Below are the code and all the weights of a small trained network. Each question names an input and a target symbol and asks about switching units off, where a switched-off unit gives its printed mean instead of its output.

import numpy as np


def w(rows, s, z=0):
    codes = np.array(rows[::2]) - 128.0
    scale = np.full(codes.shape[1], s)
    scale[-1] = z or s
    return codes * scale


def norm(h):
    return h / np.sqrt((h * h).mean(-1, keepdims=True) + 1e-5)


def softmax(a):
    e = np.exp(a - a.max(-1, keepdims=True))
    return e / e.sum(-1, keepdims=True)


def log_softmax(a):
    a = a - a.max(-1, keepdims=True)
    return a - np.log(np.exp(a).sum(-1, keepdims=True))


def net(x, mask):
    ids = ['ΓΔΣΨαβεζηθλμξτφω'.index(c) for c in x.split()]
    T = len(ids)
    res = E[ids] + P[:T]
    u = 0
    for l in range(3):
        r = norm(res)
        for j in range(2):
            rows = slice(2 * j, 2 * j + 2)
            q, k, v = (r @ M[l][rows].T for M in (Q, K, V))
            z = softmax(np.where(np.tri(T) > 0, q @ k.T / 2**0.5, -1e9)) @ v
            o = O[l][rows]
            res = res + np.where(mask[u + j], z, o[:, -1]) @ o[:, :-1]
        u += 2
    return log_softmax(norm(res)[-1] @ U[:, :-1].T + U[:, -1])


Q, K, V, O = {}, {}, {}, {}
E = w([
[91,140,158,157,117],'Γ',
[86,143,156,163,116],'Δ',
[65,4,28,62,134],'Σ',
[83,147,156,169,115],'Ψ',
[56,163,122,144,101],'α',
[25,138,88,118,144],'β',
[87,139,161,166,113],'ε',
[50,165,129,155,101],'ζ',
[83,141,154,161,111],'η',
[82,144,153,169,110],'θ',
[63,119,123,107,111],'λ',
[68,151,83,129,81],'μ',
[66,142,88,146,79],'ξ',
[115,144,102,204,99],'τ',
[189,228,72,166,136],'φ',
[104,251,175,95,110],'ω',
],0.02)
P = w([
[102,123,137,142,252],'0',
[69,150,120,157,233],'1',
[72,153,103,156,215],'2',
[73,149,110,156,186],'3',
[70,152,106,154,164],'4',
[75,152,99,145,146],'5',
[78,150,100,143,127],'6',
[86,149,99,139,112],'7',
[92,145,102,136,97],'8',
[96,142,102,130,81],'9',
[108,140,102,123,69],'10',
[119,134,107,120,49],'11',
[117,139,105,117,36],'12',
[120,148,104,121,15],'13',
],0.014)
Q[0] = w([
[108,207,48,148,146],'L0H0',
[120,110,251,179,146],'L0H0',
[113,110,91,88,148],'L0H1',
[42,190,134,187,66],'L0H1',
],0.011)
K[0] = w([
[159,169,142,96,4],'L0H0',
[84,89,124,135,173],'L0H0',
[61,113,102,119,90],'L0H1',
[157,175,144,118,52],'L0H1',
],0.015)
V[0] = w([
[168,172,88,65,220],'L0H0',
[177,211,197,32,70],'L0H0',
[172,2,132,198,131],'L0H1',
[144,163,24,34,65],'L0H1',
],0.0081)
O[0] = w([
[89,139,179,212,175,129],'L0H0',
[180,57,225,189,121,88],'L0H0',
[145,135,115,64,117,1],'L0H1',
[77,99,231,254,159,138],'L0H1',
],0.0094,0.0085)
Q[1] = w([
[37,181,72,137,9],'L1H0',
[208,77,89,43,181],'L1H0',
[206,102,91,87,166],'L1H1',
[216,127,84,203,213],'L1H1',
],0.011)
K[1] = w([
[144,174,72,237,11],'L1H0',
[73,69,60,164,238],'L1H0',
[198,212,151,134,139],'L1H1',
[125,212,193,154,34],'L1H1',
],0.011)
V[1] = w([
[26,195,229,1,178],'L1H0',
[65,103,176,138,74],'L1H0',
[253,70,123,170,58],'L1H1',
[110,32,73,138,120],'L1H1',
],0.0082)
O[1] = w([
[131,99,255,155,38,126],'L1H0',
[131,108,123,117,57,137],'L1H0',
[101,142,116,104,112,7],'L1H1',
[157,168,62,177,140,143],'L1H1',
],0.012,0.013)
Q[2] = w([
[113,149,26,147,138],'L2H0',
[51,208,99,175,9],'L2H0',
[165,162,99,182,115],'L2H1',
[210,92,194,68,204],'L2H1',
],0.015)
K[2] = w([
[208,151,99,151,121],'L2H0',
[147,126,94,161,81],'L2H0',
[127,78,101,88,151],'L2H1',
[124,254,191,104,162],'L2H1',
],0.017)
V[2] = w([
[92,77,114,180,129],'L2H0',
[226,214,147,156,99],'L2H0',
[37,41,168,96,99],'L2H1',
[165,248,164,206,57],'L2H1',
],0.015)
O[2] = w([
[81,161,105,128,120,240],'L2H0',
[112,178,145,156,224,220],'L2H0',
[52,159,149,138,153,231],'L2H1',
[254,145,137,91,126,2],'L2H1',
],0.017,0.005)
U = w([
[104,161,128,106,126,95],'Γ',
[118,82,151,127,155,201],'Δ',
[116,134,120,108,134,148],'Σ',
[89,117,120,143,147,110],'Ψ',
[116,109,124,122,149,148],'α',
[134,78,194,214,113,253],'β',
[99,146,64,121,89,69],'ε',
[107,146,92,135,98,73],'ζ',
[120,117,120,119,146,137],'η',
[131,152,91,181,220,147],'θ',
[107,106,104,143,147,84],'λ',
[109,161,124,106,125,98],'μ',
[121,135,3,113,146,98],'ξ',
[115,124,122,110,140,163],'τ',
[71,135,142,113,132,109],'φ',
[119,134,114,109,132,170],'ω',
],0.016,0.0046)

Each question gives the input, a string of symbols that net reads in full, and the target symbol t.
The units are the heads (2 rows each of Q, K, V and O). Each row of codes is followed by its name. A weight is (code - 128) times the scale printed after its matrix; where a second scale follows, it is the last column's (O and U).
mask holds one flag per head, layer by layer. A switched-off head (its flag False) gives its mean, the last column of its rows in O, instead of its output. The means were averaged over made-up inputs and are rounded, as every weight is.
A unit's drop is (log p(t) with every unit on - log p(t) with that unit switched off) / (log p(t) with every unit on - log p(t) with every unit switched off).
The circuit of an input: a set's keep is (log p(t) with only the set's units on - log p(t) with every unit switched off) / (log p(t) with every unit on - log p(t) with every unit switched off). Starting from all 6 units, units are removed one at a time, each time the one whose removal leaves the highest keep (on an exact tie, the one counted first), for as long as the keep stays at least 0.8.
circuit, biggest first: the units of the circuit, biggest drop first
unit that matters most: the unit with the biggest drop
heads that matter: for each layer, one digit per head in row order, 1 if its drop is at least 0.15 and else 0, layers parted by /
input Δ Δ ω ζ ε τ λ, target ξ: heads that matter : 00 / 10 / 01
input μ ζ φ μ, target θ: heads that matter : 00 / 00 / 01
input τ ε φ α φ ζ ξ, target θ: heads that matter : 01 / 00 / 11
input φ μ λ λ φ θ λ, target θ: circuit, biggest first : [L2H0]
input Γ ε Γ ε φ α ξ μ ε φ ζ, target θ: circuit, biggest first : [L2H1 L2H0]
input ω β α, target β: heads that matter : 10 / 10 / 00
input η θ Γ φ φ λ ε, target θ: heads that matter : 01 / 10 / 11
input ζ α α φ Ψ α φ ζ ε α α Γ τ τ, target ξ: circuit, biggest first : [L1H0 L0H0]
input β Ψ μ ω β φ, target β: circuit, biggest first : [L0H0 L1H0]
input τ η λ, target ξ: circuit, biggest first : [L2H1 L0H1]
input ζ μ Δ θ θ φ τ λ, target θ: circuit, biggest first : [L2H0 L2H1]
input Ψ ε η ω, target β: heads that matter : 10 / 00 / 00
input φ Ψ φ Γ, target θ: circuit, biggest first : [L2H1 L1H0]
input Γ φ φ Γ θ, target θ: circuit, biggest first : [L2H1]
input τ α φ Γ λ τ Δ, target ξ: heads that matter : 10 / 00 / 01
input φ τ β λ Γ α ξ τ α, target ξ: circuit, biggest first : [L2H1 L1H0]
input φ ζ τ η ξ ε, target ε: circuit, biggest first : [L2H0 L2H1 L1H0 L0H0]
input ζ φ λ β φ φ Γ ε ζ Ψ τ ζ, target ξ: heads that matter : 00 / 10 / 01
input η λ φ α η φ φ ε, target θ: circuit, biggest first : [L1H0 L2H1]
input ε φ ω Ψ μ ζ φ θ, target θ: heads that matter : 00 / 10 / 01
input ξ Δ Γ ε α Γ ξ, target ε: heads that matter : 00 / 00 / 11
input α Δ λ Ψ θ ξ η φ Γ ξ, target θ: circuit, biggest first : [L2H0 L2H1]
input φ λ Δ β φ ζ, target θ: heads that matter : 00 / 10 / 11
input α φ ξ τ ε α Γ θ φ ζ τ φ φ τ, target θ: unit that matters most : L1H0
input θ τ Γ, target ξ: circuit, biggest first : [L2H1 L0H1]
